Below are the code and all the weights of a small trained network. Each question names an input and a class and asks about switching units off, where a switched-off unit gives its printed mean instead of its output.

import numpy as np


def w(rows, s, z=0):
    codes = np.array(rows[::2]) - 128.0
    scale = np.full(codes.shape[1], s)
    scale[-1] = z or s
    return codes * scale


def f(y):
    return y / 2 * (1 + np.tanh(0.7978845608 * (y + 0.044715 * y**3)))


def log_softmax(a):
    a = a - a.max(-1, keepdims=True)
    return a - np.log(np.exp(a).sum(-1, keepdims=True))


def net(x, mask):
    res = np.array(x, float).reshape(1, 4) / 4 @ E
    y = f(res @ A[0][:, :-1].T + A[0][:, -1])
    res = res + np.where(mask, y, B[0][:, -1]) @ B[0][:, :-1]
    return log_softmax(res[-1] @ U[:, :-1].T + U[:, -1])


A, B = {}, {}
E = w([
[122,54,50,60,72],'x0',
[125,93,80,254,91],'x1',
[136,124,215,123,14],'x2',
[254,168,90,126,112],'x3',
],0.0087)
A[0] = w([
[122,111,75,117,241,58],'neuron 1',
[138,143,202,12,141,102],'neuron 2',
[149,42,58,76,68,75],'neuron 3',
[28,70,153,154,147,199],'neuron 4',
[2,91,143,110,135,148],'neuron 5',
[13,140,144,92,142,136],'neuron 6',
[227,160,94,149,104,156],'neuron 7',
[235,156,119,94,133,168],'neuron 8',
[142,211,194,183,157,62],'neuron 9',
[34,102,153,126,146,170],'neuron 10',
[112,73,92,230,99,39],'neuron 11',
[137,215,176,180,184,25],'neuron 12',
[217,131,101,127,147,153],'neuron 13',
[120,183,195,244,169,76],'neuron 14',
[218,189,93,116,99,157],'neuron 15',
[33,79,148,168,123,142],'neuron 16',
[119,76,29,71,94,53],'neuron 17',
[187,140,106,165,107,138],'neuron 18',
[108,103,52,139,234,56],'neuron 19',
[30,99,174,131,141,139],'neuron 20',
[35,122,143,133,133,161],'neuron 21',
[128,69,81,70,73,53],'neuron 22',
[141,94,209,126,57,6],'neuron 23',
[128,105,150,211,31,85],'neuron 24',
[106,53,60,67,78,107],'neuron 25',
[133,158,160,45,145,132],'neuron 26',
[220,150,101,129,114,163],'neuron 27',
[129,149,178,74,12,42],'neuron 28',
[120,112,20,116,216,70],'neuron 29',
[131,25,66,102,85,102],'neuron 30',
[165,72,212,124,51,20],'neuron 31',
[140,156,158,18,177,97],'neuron 32',
[119,186,146,28,141,77],'neuron 33',
[158,109,71,252,76,81],'neuron 34',
],0.0082,0.0016)
B[0] = w([
[97,205,120,165,2,222],'neuron 1',
[118,83,69,206,188,253],'neuron 2',
[89,147,192,95,185,251],'neuron 3',
[186,92,109,58,93,241],'neuron 4',
[166,110,138,82,85,248],'neuron 5',
[167,104,100,97,90,230],'neuron 6',
[190,92,122,66,114,224],'neuron 7',
[175,96,107,70,114,232],'neuron 8',
[98,177,205,83,212,218],'neuron 9',
[191,103,130,49,77,221],'neuron 10',
[100,50,64,164,202,207],'neuron 11',
[94,155,177,105,164,214],'neuron 12',
[153,132,134,78,71,198],'neuron 13',
[112,143,184,96,218,247],'neuron 14',
[178,111,142,58,68,229],'neuron 15',
[168,98,102,88,115,223],'neuron 16',
[92,179,184,113,196,236],'neuron 17',
[146,83,116,105,128,175],'neuron 18',
[118,186,117,179,47,229],'neuron 19',
[180,121,128,84,93,230],'neuron 20',
[167,108,116,71,92,206],'neuron 21',
[87,175,185,115,181,215],'neuron 22',
[107,171,131,178,49,201],'neuron 23',
[113,132,102,206,120,224],'neuron 24',
[102,147,188,101,203,243],'neuron 25',
[120,61,66,207,172,209],'neuron 26',
[196,108,126,54,71,213],'neuron 27',
[93,181,107,182,62,235],'neuron 28',
[99,198,119,191,31,239],'neuron 29',
[86,151,176,103,226,234],'neuron 30',
[111,193,121,184,40,214],'neuron 31',
[107,65,69,206,182,242],'neuron 32',
[111,70,78,192,194,219],'neuron 33',
[129,58,75,167,196,237],'neuron 34',
],0.0082,0.0053)
U = w([
[209,68,116,4,75,170],'0',
[98,21,49,202,185,239],'1',
[69,191,244,67,200,79],'2',
[86,229,111,187,17,4],'3',
],0.011,0.0015)

Each question gives the input, the list of numbers given to net, and the class t.
The units are the neurons (one row each of A and B). Each row of codes is followed by its name. A weight is (code - 128) times the scale printed after its matrix; where a second scale follows, it is the last column's (A, B and U).
mask holds one flag per neuron, in row order. A switched-off neuron (its flag False) gives its mean, the last column of its row in B, instead of its output. The means were averaged over made-up inputs and are rounded, as every weight is.
A unit's drop is (log p(t) with every unit on - log p(t) with that unit switched off) / (log p(t) with every unit on - log p(t) with every unit switched off).
The circuit of an input: a set's keep is (log p(t) with only the set's units on - log p(t) with every unit switched off) / (log p(t) with every unit on - log p(t) with every unit switched off). Starting from the 12 units with the biggest drops (on a tie, the unit counted first), units are removed one at a time, each time the one whose removal leaves the highest keep (on an exact tie, the one counted first), for as long as the keep stays at least 0.8.
units of the circuit, in order: the units of the circuit, biggest drop first
top k neurons: the k neurons with the biggest drops, biggest first
drop when u is switched off: that unit's drop, to one decimal
input [-6,-8,8,1], class 1: units of the circuit, in order	[neuron 2; neuron 26]
input [-5,6,-8,-5], class 3: units of the circuit, in order	[neuron 1]
input [7,-6,4,-5], class 2: top 3 neurons	[neuron 25; neuron 22; neuron 3]
input [-7,3,4,5], class 2: top 2 neurons	[neuron 9; neuron 14]
input [-8,6,7,3], class 2: top 2 neurons	[neuron 14; neuron 9]
input [-6,5,5,2], class 2: top 2 neurons	[neuron 14; neuron 9]
input [5,2,7,6], class 3: top 2 neurons	[neuron 28; neuron 31]
input [0,6,-8,-7], class 3: top 3 neurons	[neuron 29; neuron 19; neuron 1]
input [2,-6,-3,5], class 1: top 2 neurons	[neuron 32; neuron 33]
input [-2,-1,-7,-6], class 3: drop when neuron 1 is switched off	0.5
input [-6,-7,7,6], class 1: drop when neuron 2 is switched off	0.4
input [6,6,-8,0], class 3: drop when neuron 1 is switched off	0.3
